Here is a tiny trained network, its code and every weight. The questions are about switching its units off for an input and a class, where a switched-off unit gives its printed mean instead of its output.

import numpy as np


def w(rows, s, z=0):
    codes = np.array(rows[::2]) - 128.0
    scale = np.full(codes.shape[1], s)
    scale[-1] = z or s
    return codes * scale


def f(y):
    return np.maximum(y, 0)


def log_softmax(a):
    a = a - a.max(-1, keepdims=True)
    return a - np.log(np.exp(a).sum(-1, keepdims=True))


def net(x, mask):
    res = np.array(x, float).reshape(1, 3) / 4 @ E
    y = f(res @ A[0][:, :-1].T + A[0][:, -1])
    res = res + np.where(mask, y, B[0][:, -1]) @ B[0][:, :-1]
    return log_softmax(res[-1] @ U[:, :-1].T + U[:, -1])


A, B = {}, {}
E = w([
[73,224,51],'x0',
[4,62,84],'x1',
[102,157,165],'x2',
],0.013)
A[0] = w([
[129,181,74,114],'N0',
[80,85,100,130],'N1',
[157,134,102,58],'N2',
[111,207,117,184],'N3',
[75,192,11,152],'N4',
[56,98,137,214],'N5',
[196,91,160,116],'N6',
[95,108,136,170],'N7',
[156,127,56,139],'N8',
[206,151,166,175],'N9',
[101,112,176,72],'N10',
[110,70,80,108],'N11',
[34,54,158,209],'N12',
[216,69,109,206],'N13',
[128,159,57,138],'N14',
[118,165,5,151],'N15',
[120,181,128,81],'N16',
[109,206,69,87],'N17',
[124,123,123,1],'N18',
[132,17,63,121],'N19',
],0.016,0.0079)
B[0] = w([
[94,190,180,184],'N0',
[110,116,13,187],'N1',
[187,94,8,136],'N2',
[33,223,130,203],'N3',
[2,77,209,253],'N4',
[54,156,50,209],'N5',
[221,43,195,198],'N6',
[150,156,59,167],'N7',
[153,102,190,163],'N8',
[231,161,109,224],'N9',
[97,177,125,146],'N10',
[38,56,39,174],'N11',
[66,152,1,237],'N12',
[210,49,189,213],'N13',
[105,149,228,186],'N14',
[28,90,229,225],'N15',
[72,166,95,156],'N16',
[71,136,255,201],'N17',
[80,43,67,128],'N18',
[120,26,23,196],'N19',
],0.0089,0.018)
U = w([
[94,23,72,2],'0',
[176,182,190,129],'1',
[207,9,194,65],'2',
[83,155,105,158],'3',
[41,141,199,99],'4',
],0.015,0.0056)

Each question gives the input, the list of numbers given to net, and the class t.
The units are the neurons (one row each of A and B). Each row of codes is followed by its name. A weight is (code - 128) times the scale printed after its matrix; where a second scale follows, it is the last column's (A, B and U).
mask holds one flag per neuron, in row order. A switched-off neuron (its flag False) gives its mean, the last column of its row in B, instead of its output. The means were averaged over made-up inputs and are rounded, as every weight is.
A unit's drop is (log p(t) with every unit on - log p(t) with that unit switched off) / (log p(t) with every unit on - log p(t) with every unit switched off).
unit that matters most: the unit with the biggest drop
k most important neurons: the k neurons with the biggest drops, biggest first
drop of u: that unit's drop, to one decimal
input [-5,1,1], class 0: 2 most important neurons -> (N12; N17)
input [5,-8,-8], class 1: unit that matters most -> N9
input [-8,1,-2], class 2: 2 most important neurons -> (N13; N6)
input [5,7,-6], class 4: 4 most important neurons -> (N4; N15; N14; N17)
input [6,7,-8], class 4: 2 most important neurons -> (N15; N4)
input [3,-8,-6], class 1: 2 most important neurons -> (N19; N3)
input [6,8,-6], class 4: drop of N4 -> 1.3
input [3,-6,8], class 1: drop of N4 -> 0.4
input [-4,1,8], class 3: drop of N19 -> 0.2
input [1,-4,-1], class 1: drop of N19 -> 0.1
